Here is a tiny trained network, its code and every weight. The questions are about switching its units off for an input and a target symbol, where a switched-off unit gives its printed mean instead of its output.

import numpy as np


def w(rows, s, z=0):
    codes = np.array(rows[::2]) - 128.0
    scale = np.full(codes.shape[1], s)
    scale[-1] = z or s
    return codes * scale


def norm(h):
    return h / np.sqrt((h * h).mean(-1, keepdims=True) + 1e-5)


def f(y):
    return np.maximum(y, 0)


def softmax(a):
    e = np.exp(a - a.max(-1, keepdims=True))
    return e / e.sum(-1, keepdims=True)


def log_softmax(a):
    a = a - a.max(-1, keepdims=True)
    return a - np.log(np.exp(a).sum(-1, keepdims=True))


def net(x, mask):
    ids = ['ΞΠαζημτ'.index(c) for c in x.split()]
    T = len(ids)
    res = E[ids] + P[:T]
    r = norm(res)
    for j in range(2):
        rows = slice(2 * j, 2 * j + 2)
        q, k, v = (r @ M[0][rows].T for M in (Q, K, V))
        z = softmax(np.where(np.tri(T) > 0, q @ k.T / 2**0.5, -1e9)) @ v
        o = O[0][rows]
        res = res + np.where(mask[j], z, o[:, -1]) @ o[:, :-1]
    y = f(norm(res) @ A[0][:, :-1].T + A[0][:, -1])
    res = res + np.where(mask[2:18], y, B[0][:, -1]) @ B[0][:, :-1]
    return log_softmax(norm(res)[-1] @ U[:, :-1].T + U[:, -1])


Q, K, V, O, A, B = {}, {}, {}, {}, {}, {}
E = w([
[115,119,155],'Ξ',
[92,56,101],'Π',
[81,78,178],'α',
[44,190,102],'ζ',
[130,66,253],'η',
[116,170,130],'μ',
[176,112,163],'τ',
],0.026)
P = w([
[248,3,169],'0',
[240,89,194],'1',
[195,136,196],'2',
[160,158,201],'3',
[125,165,201],'4',
[92,166,202],'5',
],0.0047)
Q[0] = w([
[218,111,33],'h1',
[160,189,16],'h1',
[109,255,14],'h2',
[66,128,165],'h2',
],0.007)
K[0] = w([
[233,154,139],'h1',
[125,200,244],'h1',
[95,209,44],'h2',
[42,96,100],'h2',
],0.011)
V[0] = w([
[107,202,255],'h1',
[19,103,138],'h1',
[201,12,123],'h2',
[63,218,91],'h2',
],0.0076)
O[0] = w([
[237,95,177,61],'h1',
[245,228,155,234],'h1',
[129,150,254,239],'h2',
[72,59,187,2],'h2',
],0.0074,0.0046)
A[0] = w([
[124,184,139,32],'n1',
[164,143,215,253],'n2',
[57,160,79,39],'n3',
[172,91,122,100],'n4',
[167,102,116,150],'n5',
[177,162,83,161],'n6',
[86,179,86,133],'n7',
[131,122,9,138],'n8',
[149,241,153,59],'n9',
[124,77,91,187],'n10',
[218,178,120,76],'n11',
[109,97,194,145],'n12',
[155,99,130,65],'n13',
[215,127,126,102],'n14',
[94,159,105,171],'n15',
[222,97,26,97],'n16',
],0.014,0.0033)
B[0] = w([
[192,76,149,140],'n1',
[133,177,104,254],'n2',
[122,81,179,168],'n3',
[123,59,121,148],'n4',
[68,63,61,147],'n5',
[129,134,18,137],'n6',
[97,162,82,162],'n7',
[136,220,157,154],'n8',
[163,58,133,165],'n9',
[168,143,177,181],'n10',
[63,80,119,152],'n11',
[87,174,81,231],'n12',
[140,104,150,140],'n13',
[151,153,56,157],'n14',
[173,34,134,158],'n15',
[4,2,234,135],'n16',
],0.0094,0.009)
U = w([
[180,147,81,251],'Ξ',
[79,124,112,108],'Π',
[143,192,152,89],'α',
[82,179,82,69],'ζ',
[196,96,193,118],'η',
[126,5,137,104],'μ',
[187,72,85,199],'τ',
],0.018,0.0033)

Each question gives the input, a string of symbols that net reads in full, and the target symbol t.
The units are the heads (2 rows each of Q, K, V and O) and the neurons (one row each of A and B). Each row of codes is followed by its name. A weight is (code - 128) times the scale printed after its matrix; where a second scale follows, it is the last column's (O, A, B and U).
mask holds one flag per unit, heads first, then neurons. A switched-off unit (its flag False) gives its mean, the last column of its rows in O or B, instead of its output. The means were averaged over made-up inputs and are rounded, as every weight is.
A unit's drop is (log p(t) with every unit on - log p(t) with that unit switched off) / (log p(t) with every unit on - log p(t) with every unit switched off).
The circuit of an input: a set's keep is (log p(t) with only the set's units on - log p(t) with every unit switched off) / (log p(t) with every unit on - log p(t) with every unit switched off). Starting from the 12 units with the biggest drops (on a tie, the unit counted first), units are removed one at a time, each time the one whose removal leaves the highest keep (on an exact tie, the one counted first), for as long as the keep stays at least 0.8.
units of the circuit, in order: the units of the circuit, biggest drop first
most important unit: the unit with the biggest drop
k most important neurons: the k neurons with the biggest drops, biggest first
which heads matter: for each layer, one digit per head in row order, 1 if its drop is at least 0.15 and else 0, layers parted by /
drop when u is switched off: that unit's drop, to one decimal
input η τ Ξ, target Ξ: most important unit -> n14
input η Π Ξ η ζ, target Π: 2 most important neurons -> [n7, n3]
input μ η μ η τ, target τ: which heads matter -> 10
input ζ η Π μ α τ, target Ξ: units of the circuit, in order -> [n14, n6]
input τ Π Π, target Π: units of the circuit, in order -> [h2, h1]
input μ Π Ξ, target η: 4 most important neurons -> [n9, n1, n14, n12]
input α Π Π, target Π: 3 most important neurons -> [n2, n9, n15]
input Π Π μ Π τ, target Ξ: 2 most important neurons -> [n2, n14]
input Ξ α η Π η, target α: units of the circuit, in order -> [n2, n12, h1]
input ζ Π Ξ η Ξ η, target α: 2 most important neurons -> [n2, n12]
input ζ η Ξ, target Ξ: which heads matter -> 00
input μ Π Π Π Ξ, target η: which heads matter -> 10
input Π ζ Π, target ζ: which heads matter -> 11
input Π η μ α Π, target η: most important unit -> n10
input η Π α ζ Π, target α: 3 most important neurons -> [n10, n9, n15]
input ζ η μ α α, target α: drop when h1 is switched off -> 0.6
input Π η Π, target η: drop when h2 is switched off -> -0.1
input η μ Π μ, target τ: drop when n12 is switched off -> 0.0
